data =
[[121 138 118 135 120 136 130 153 134 138 125]
 [148 138 140 141 142 139 127 133 111 144 148]
 [111 112 123 131 103 103 111 152 120 105 107]
 [123 134 116 121 115 131 107 120 142 146 143]
 [153 133 114 126 109 105 127 128 137 109 140]
 [112 152 133 153 137 128 153 153 149 135 107]]
data[0,0] => 121
data[2] => [111, 112, 123, 131, 103, 103, 111, 152, 120, 105, 107]
data[4,3] => 126
data[2,4] => 103
data[:, 8] => [134, 111, 120, 142, 137, 149]
data[:, 0] => [121, 148, 111, 123, 153, 112]
data[0,8] => 134
data[4,8] => 137
data[2,3] => 131
data[:, 10] => [125, 148, 107, 143, 140, 107]
data[2,6] => 111
data[0,3] => 135
data[2,0] => 111
data[2,9] => 105
data[5,6] => 153
data[5,5] => 128
data[0,2] => 118
data[3,7] => 120
data[5,8] => 149
data[:, 6] => [130, 127, 111, 107, 127, 153]
data[4,1] => 133
data[3,9] => 146

x =
[[120 124 119 126 138 127 144 127 122 144]
 [122 126 118 126 134 127 146 126 125 144]
 [119 123 119 126 139 127 143 127 120 144]
 [117 118 126 126 150 125 126 131 109 134]
 [117 117 128 126 150 125 121 132 109 131]
 [117 120 123 126 147 126 133 130 112 139]
 [117 118 125 126 149 125 129 131 110 136]
 [119 122 120 126 141 127 141 128 118 143]
 [117 120 122 126 146 126 135 129 114 140]
 [117 119 124 126 148 126 131 130 111 137]
 [118 121 121 126 144 126 137 129 115 141]
 [118 122 120 126 143 126 139 128 117 142]
 [121 125 118 126 136 127 145 126 123 144]
 [117 118 127 126 150 125 124 131 109 133]]
x[0,-10] = 120
x[-13,6] = 146
x[7] = [119, 122, 120, 126, 141, 127, 141, 128, 118, 143]
x[5,6] = 133
x[4,3] = 126
x[-7,5] = 127
x[-6,-5] = 126
x[-5] = [117, 119, 124, 126, 148, 126, 131, 130, 111, 137]
x[-2,6] = 145
x[13,5] = 125
x[:, -2] = [122, 125, 120, 109, 109, 112, 110, 118, 114, 111, 115, 117, 123, 109]
x[-12] = [119, 123, 119, 126, 139, 127, 143, 127, 120, 144]
x[-4,7] = 129
x[:, -10] = [120, 122, 119, 117, 117, 117, 117, 119, 117, 117, 118, 118, 121, 117]
x[-1,-3] = 131
x[-12,7] = 127
x[9,5] = 126
x[11,1] = 122
x[13,8] = 109
x[9,0] = 117
x[1,9] = 144
x[-10] = [117, 117, 128, 126, 150, 125, 121, 132, 109, 131]
x[1,5] = 127
x[10,3] = 126
x[-13,7] = 126
x[:, -9] = [124, 126, 123, 118, 117, 120, 118, 122, 120, 119, 121, 122, 125, 118]
x[13] = [117, 118, 127, 126, 150, 125, 124, 131, 109, 133]
x[-6,-10] = 117
x[11] = [118, 122, 120, 126, 143, 126, 139, 128, 117, 142]
x[10,6] = 137
x[-1,0] = 117
x[0,5] = 127
x[-14,8] = 122
x[-11,6] = 126

X =
[[128 131 119 131 122 135 133 120 124 127 132 130 130 107 121]
 [119 140 131 116 127 130 119 133 126 125 129 130 126 129 116]
 [131 130 112 133 123 125 134 116 122 130 133 131 136 125 131]
 [133 133 126 127 134 125 132 126 137 141 119 131 130 127 132]
 [131 124 141 128 129 128 128 147 129 131 127 130 129 142 130]]
X[0][0]: 128
X[:, 6]: [133, 119, 134, 132, 128]
X[2][9]: 130
X[0][11]: 130
X[0][6]: 133
X[2]: [131, 130, 112, 133, 123, 125, 134, 116, 122, 130, 133, 131, 136, 125, 131]
X[0][14]: 121
X[1][6]: 119
X[1][4]: 127
X[:, 14]: [121, 116, 131, 132, 130]
X[3][6]: 132
X[3][9]: 141
X[4][5]: 128
X[4][10]: 127
X[4][14]: 130
X[:, 8]: [124, 126, 122, 137, 129]
X[1][8]: 126
X[0]: [128, 131, 119, 131, 122, 135, 133, 120, 124, 127, 132, 130, 130, 107, 121]
X[4][6]: 128
X[2][4]: 123
X[3]: [133, 133, 126, 127, 134, 125, 132, 126, 137, 141, 119, 131, 130, 127, 132]
X[3][2]: 126
X[:, 4]: [122, 127, 123, 134, 129]
X[0][3]: 131
X[4][11]: 130

B =
[[134 144 101 106]
 [151 119 123 135]
 [111 115 157 138]
 [126 124 126 110]
 [114 147 126 138]]
Rows and columns are counted from 0.
(0, 0) = 134
(0, 2) = 101
(2, 1) = 115
(4, 2) = 126
(1, 2) = 123
(1, 1) = 119
(2, 3) = 138

a =
array([[121, 147, 122, 122],
       [141, 139, 120, 138],
       [129, 129, 123, 121],
       [151, 118, 133, 146],
       [142, 134, 126, 140],
       [151, 115, 125, 138],
       [138, 154, 105, 130],
       [127, 125, 129, 132],
       [137, 126, 123, 132],
       [136, 144, 107, 125],
       [117, 123, 140, 130]])
a[-11,-4] -> 121
a[9,2] -> 107
a[:, 0] -> [121, 141, 129, 151, 142, 151, 138, 127, 137, 136, 117]
a[-8,-3] -> 118
a[-9,-1] -> 121
a[:, -2] -> [122, 120, 123, 133, 126, 125, 105, 129, 123, 107, 140]
a[-4,-4] -> 127
a[-11,2] -> 122
a[10,-2] -> 140
a[-11] -> [121, 147, 122, 122]
a[2,-4] -> 129
a[-3,2] -> 123
a[4,0] -> 142
a[:, -3] -> [147, 139, 129, 118, 134, 115, 154, 125, 126, 144, 123]
a[10,-3] -> 123
a[-2,-4] -> 136
a[9] -> [136, 144, 107, 125]
a[10,-4] -> 117
a[6,-2] -> 105
a[4] -> [142, 134, 126, 140]
a[6,-3] -> 154
a[5] -> [151, 115, 125, 138]
a[-5] -> [138, 154, 105, 130]

M =
[[134 141 122 138 124 144 157 118 143 135 142 118]
 [125 127 128 125 128 124 122 132 126 127 128 130]
 [127 127 129 126 128 126 124 130 127 127 128 129]]
M[0][0]	134
M[2][2]	129
M[2][7]	130
M[0][1]	141
M[2]	[127, 127, 129, 126, 128, 126, 124, 130, 127, 127, 128, 129]
M[0]	[134, 141, 122, 138, 124, 144, 157, 118, 143, 135, 142, 118]
M[0][9]	135
M[:, 3]	[138, 125, 126]
M[0][7]	118
M[1][8]	126
M[2][10]	128
M[0][8]	143

m = 153,143,122,147,149,140,136,148,127,139,110,115,124,117,142
m[0]: 153
m[14]: 142
m[6]: 136
